Below is a small trained network, with its code and all its weights. Each question gives an input and a class and asks what happens when units are switched off, that is, made to give their printed mean instead of their output.

import numpy as np


def w(rows, s, z=0):
    codes = np.array(rows[::2]) - 128.0
    scale = np.full(codes.shape[1], s)
    scale[-1] = z or s
    return codes * scale


def f(y):
    return y / 2 * (1 + np.tanh(0.7978845608 * (y + 0.044715 * y**3)))


def log_softmax(a):
    a = a - a.max(-1, keepdims=True)
    return a - np.log(np.exp(a).sum(-1, keepdims=True))


def net(x, mask):
    res = np.array(x, float).reshape(1, 8) / 4 @ E
    y = f(res @ A[0][:, :-1].T + A[0][:, -1])
    res = res + np.where(mask, y, B[0][:, -1]) @ B[0][:, :-1]
    return log_softmax(res[-1] @ U[:, :-1].T + U[:, -1])


A, B = {}, {}
E = w([
[238,50,45,141],'x0',
[111,91,90,156],'x1',
[84,100,138,91],'x2',
[100,185,72,211],'x3',
[152,167,255,204],'x4',
[202,171,184,97],'x5',
[168,216,76,79],'x6',
[185,70,183,201],'x7',
],0.0053)
A[0] = w([
[139,131,194,128,71],'N0',
[165,245,103,102,51],'N1',
[51,152,109,183,54],'N2',
[124,125,154,167,114],'N3',
[126,137,158,124,98],'N4',
[141,133,107,156,112],'N5',
[161,114,111,111,115],'N6',
[100,122,102,150,69],'N7',
[184,99,105,182,81],'N8',
[134,118,72,96,49],'N9',
[155,115,153,147,136],'N10',
[45,116,133,131,111],'N11',
[150,125,196,125,55],'N12',
[132,109,111,135,114],'N13',
[69,154,66,174,27],'N14',
[93,94,125,125,96],'N15',
[112,130,110,124,88],'N16',
[130,109,36,66,16],'N17',
[125,120,119,167,114],'N18',
[122,183,119,152,128],'N19',
[137,132,32,48,30],'N20',
[142,111,114,122,116],'N21',
[121,122,122,127,109],'N22',
[131,161,151,151,112],'N23',
[107,157,136,123,101],'N24',
[22,112,135,111,72],'N25',
[90,91,156,74,106],'N26',
[148,151,141,123,126],'N27',
[108,128,96,152,64],'N28',
[170,167,128,122,125],'N29',
[159,154,88,157,107],'N30',
[151,107,184,151,139],'N31',
[110,103,101,105,114],'N32',
[133,116,148,106,142],'N33',
[142,132,193,126,93],'N34',
[101,99,188,88,137],'N35',
[140,29,127,231,2],'N36',
],0.013,0.0047)
B[0] = w([
[153,62,124,155,178],'N0',
[64,124,234,135,219],'N1',
[96,40,114,44,202],'N2',
[159,62,112,114,166],'N3',
[134,98,123,137,137],'N4',
[129,128,149,76,140],'N5',
[143,175,160,166,148],'N6',
[102,130,87,86,135],'N7',
[180,155,167,88,194],'N8',
[114,189,130,143,168],'N9',
[171,124,138,152,167],'N10',
[98,86,54,132,208],'N11',
[160,83,136,176,175],'N12',
[140,166,114,122,135],'N13',
[56,123,91,47,192],'N14',
[130,139,59,141,142],'N15',
[97,137,114,122,125],'N16',
[118,236,134,152,231],'N17',
[136,101,116,81,147],'N18',
[97,67,152,75,175],'N19',
[97,231,158,167,254],'N20',
[141,169,132,146,134],'N21',
[122,135,117,126,121],'N22',
[148,45,152,116,162],'N23',
[106,84,125,122,144],'N24',
[106,78,65,186,224],'N25',
[133,130,108,207,170],'N26',
[142,106,165,136,144],'N27',
[100,139,101,85,133],'N28',
[140,115,202,127,164],'N29',
[123,145,185,36,164],'N30',
[192,96,123,165,211],'N31',
[121,169,107,167,159],'N32',
[144,130,132,175,144],'N33',
[161,69,135,166,186],'N34',
[158,109,108,214,197],'N35',
[215,146,3,97,239],'N36',
],0.027,0.0045)
U = w([
[200,152,197,141,197],'0',
[162,63,175,188,172],'1',
[35,99,98,116,124],'2',
[74,232,151,162,138],'3',
[55,116,255,139,2],'4',
[135,160,202,118,209],'5',
[101,110,102,221,138],'6',
[227,149,126,92,61],'7',
],0.0061,0.0033)

Each question gives the input, the list of numbers given to net, and the class t.
The units are the neurons (one row each of A and B). Each row of codes is followed by its name. A weight is (code - 128) times the scale printed after its matrix; where a second scale follows, it is the last column's (A, B and U).
mask holds one flag per neuron, in row order. A switched-off neuron (its flag False) gives its mean, the last column of its row in B, instead of its output. The means were averaged over made-up inputs and are rounded, as every weight is.
A unit's drop is (log p(t) with every unit on - log p(t) with that unit switched off) / (log p(t) with every unit on - log p(t) with every unit switched off).
The circuit of an input: a set's keep is (log p(t) with only the set's units on - log p(t) with every unit switched off) / (log p(t) with every unit on - log p(t) with every unit switched off). Starting from the 12 units with the biggest drops (on a tie, the unit counted first), units are removed one at a time, each time the one whose removal leaves the highest keep (on an exact tie, the one counted first), for as long as the keep stays at least 0.8.
circuit, biggest first: the units of the circuit, biggest drop first
unit that matters most: the unit with the biggest drop
k most important neurons: the k neurons with the biggest drops, biggest first
drop when u is switched off: that unit's drop, to one decimal
input [-6,3,0,4,-5,1,8,-1], class 4: circuit, biggest first => [N1]
input [0,6,3,4,0,-7,4,-7], class 2: 2 most important neurons => [N2, N14]
input [0,-6,-2,6,6,-5,-3,1], class 7: circuit, biggest first => [N1, N36, N25]
input [-2,-8,-7,-3,-7,5,7,8], class 4: circuit, biggest first => [N1, N36]
input [6,-4,-5,2,6,3,8,5], class 4: 2 most important neurons => [N1, N36]
input [1,-3,7,-5,7,-3,3,-6], class 1: 2 most important neurons => [N20, N17]
input [7,2,7,3,2,4,-1,-4], class 5: circuit, biggest first => [N36, N25]
input [-6,-6,-4,-7,-7,-5,-2,-4], class 6: circuit, biggest first => [N25, N26]
input [-5,-5,3,5,4,1,-7,-7], class 2: 2 most important neurons => [N2, N11]
input [6,-3,0,3,6,5,-3,8], class 7: 2 most important neurons => [N36, N8]
input [7,-7,-7,-2,-2,0,-1,4], class 7: 2 most important neurons => [N1, N36]
input [8,1,-6,1,-2,-6,-3,-1], class 7: 3 most important neurons => [N36, N8, N1]
input [6,-4,-5,2,8,-4,1,3], class 7: drop when N36 is switched off => 0.3
input [-3,-3,8,2,-1,-1,1,-4], class 2: unit that matters most => N31
input [0,-5,-8,0,-2,7,-2,-8], class 4: drop when N1 is switched off => 0.2
input [-7,-1,3,-1,0,-5,7,1], class 2: drop when N34 is switched off => 0.0
